Here is a tiny trained network, its code and every weight. The questions are about switching its units off for an input and a class, where a switched-off unit gives its printed mean instead of its output.

import numpy as np


def w(rows, s, z=0):
    codes = np.array(rows[::2]) - 128.0
    scale = np.full(codes.shape[1], s)
    scale[-1] = z or s
    return codes * scale


def f(y):
    return y / 2 * (1 + np.tanh(0.7978845608 * (y + 0.044715 * y**3)))


def log_softmax(a):
    a = a - a.max(-1, keepdims=True)
    return a - np.log(np.exp(a).sum(-1, keepdims=True))


def net(x, mask):
    res = np.array(x, float).reshape(1, 8) / 4 @ E
    y = f(res @ A[0][:, :-1].T + A[0][:, -1])
    res = res + np.where(mask, y, B[0][:, -1]) @ B[0][:, :-1]
    return log_softmax(res[-1] @ U[:, :-1].T + U[:, -1])


A, B = {}, {}
E = w([
[94,101,140,97,155,109,113,156,145,145,142,150],'x0',
[155,136,105,144,136,114,104,95,108,121,117,119],'x1',
[139,103,157,106,137,119,139,147,131,134,151,130],'x2',
[166,153,2,8,160,116,186,158,131,100,148,132],'x3',
[124,132,146,130,132,119,144,145,127,114,141,141],'x4',
[155,137,150,123,97,156,154,132,126,135,133,120],'x5',
[210,86,97,179,179,139,200,152,215,173,97,194],'x6',
[104,136,111,181,139,80,191,150,65,247,155,76],'x7',
],0.012)
A[0] = w([
[128,141,123,114,148,127,103,146,73,164,108,188,112],'n0',
[73,137,177,91,97,13,132,73,69,143,162,53,124],'n1',
[64,98,181,152,83,137,125,72,41,171,158,95,130],'n2',
[203,118,62,85,165,132,170,162,225,88,89,176,110],'n3',
[120,94,176,89,87,190,41,75,199,4,123,169,186],'n4',
[169,116,92,40,132,151,154,59,159,76,116,181,118],'n5',
[173,74,110,218,179,123,206,108,211,177,97,193,88],'n6',
[156,116,209,170,134,155,75,125,144,141,53,167,21],'n7',
[168,79,181,204,121,110,100,124,190,163,89,153,119],'n8',
[109,84,179,107,43,141,67,66,153,40,117,181,7],'n9',
[134,140,2,28,132,121,185,188,70,103,156,79,93],'n10',
[77,164,154,55,103,125,99,122,60,55,152,68,59],'n11',
],0.0079,0.012)
B[0] = w([
[126,126,142,131,135,135,185,155,72,126,113,116,129],'n0',
[22,154,143,147,191,177,127,134,158,80,124,108,202],'n1',
[64,155,207,196,164,186,114,167,134,97,69,65,202],'n2',
[86,80,162,168,170,101,128,221,168,1,30,15,208],'n3',
[149,147,93,102,62,32,197,6,35,191,138,161,250],'n4',
[71,106,140,152,185,188,97,197,207,100,97,79,187],'n5',
[169,174,135,115,100,99,178,69,53,221,149,167,207],'n6',
[217,37,88,47,32,46,222,198,130,69,90,114,151],'n7',
[161,193,102,112,163,121,71,85,131,211,149,182,180],'n8',
[40,224,180,170,204,144,104,137,81,193,237,162,170],'n9',
[150,199,133,123,89,72,171,81,27,251,186,187,215],'n10',
[152,143,90,56,91,64,178,93,82,173,86,128,187],'n11',
],0.0084,0.018)
U = w([
[122,192,114,136,127,138,86,93,105,189,174,157,245],'0',
[169,107,64,66,74,53,145,100,117,159,87,131,135],'1',
[101,85,135,170,161,220,42,204,221,2,39,45,3],'2',
],0.0084,0.0015)

Each question gives the input, the list of numbers given to net, and the class t.
The units are the neurons (one row each of A and B). Each row of codes is followed by its name. A weight is (code - 128) times the scale printed after its matrix; where a second scale follows, it is the last column's (A, B and U).
mask holds one flag per neuron, in row order. A switched-off neuron (its flag False) gives its mean, the last column of its row in B, instead of its output. The means were averaged over made-up inputs and are rounded, as every weight is.
A unit's drop is (log p(t) with every unit on - log p(t) with that unit switched off) / (log p(t) with every unit on - log p(t) with every unit switched off).
The circuit of an input: a set's keep is (log p(t) with only the set's units on - log p(t) with every unit switched off) / (log p(t) with every unit on - log p(t) with every unit switched off). Starting from all 12 units, units are removed one at a time, each time the one whose removal leaves the highest keep (on an exact tie, the one counted first), for as long as the keep stays at least 0.8.
units of the circuit, in order: the units of the circuit, biggest drop first
k most important neurons: the k neurons with the biggest drops, biggest first
drop when u is switched off: that unit's drop, to one decimal
input [-6,5,1,7,-6,8,6,-3], class 2: units of the circuit, in order	(n3)
input [0,-2,6,8,3,-3,-1,7], class 0: 2 most important neurons	(n10, n4)
input [5,7,-4,1,-7,-1,5,-6], class 2: 2 most important neurons	(n3, n5)
input [6,-2,7,5,-5,-2,1,-5], class 2: 2 most important neurons	(n3, n5)
input [-2,2,7,-6,6,-8,2,-1], class 1: 2 most important neurons	(n7, n9)
input [-1,0,-1,2,-7,-6,6,0], class 2: 3 most important neurons	(n4, n3, n10)
input [-2,2,4,-3,8,6,-3,1], class 2: 2 most important neurons	(n10, n4)
input [-7,6,-1,-7,1,-5,2,-5], class 1: 2 most important neurons	(n7, n4)
input [-4,3,0,-3,-7,-8,2,-5], class 1: 2 most important neurons	(n4, n7)
input [-2,5,-6,-7,6,-6,4,-4], class 1: drop when n7 is switched off	1.8
input [-3,-5,-5,-6,-5,5,4,-4], class 1: drop when n7 is switched off	1.5
input [-5,-4,4,6,1,2,8,-2], class 2: drop when n3 is switched off	1.0
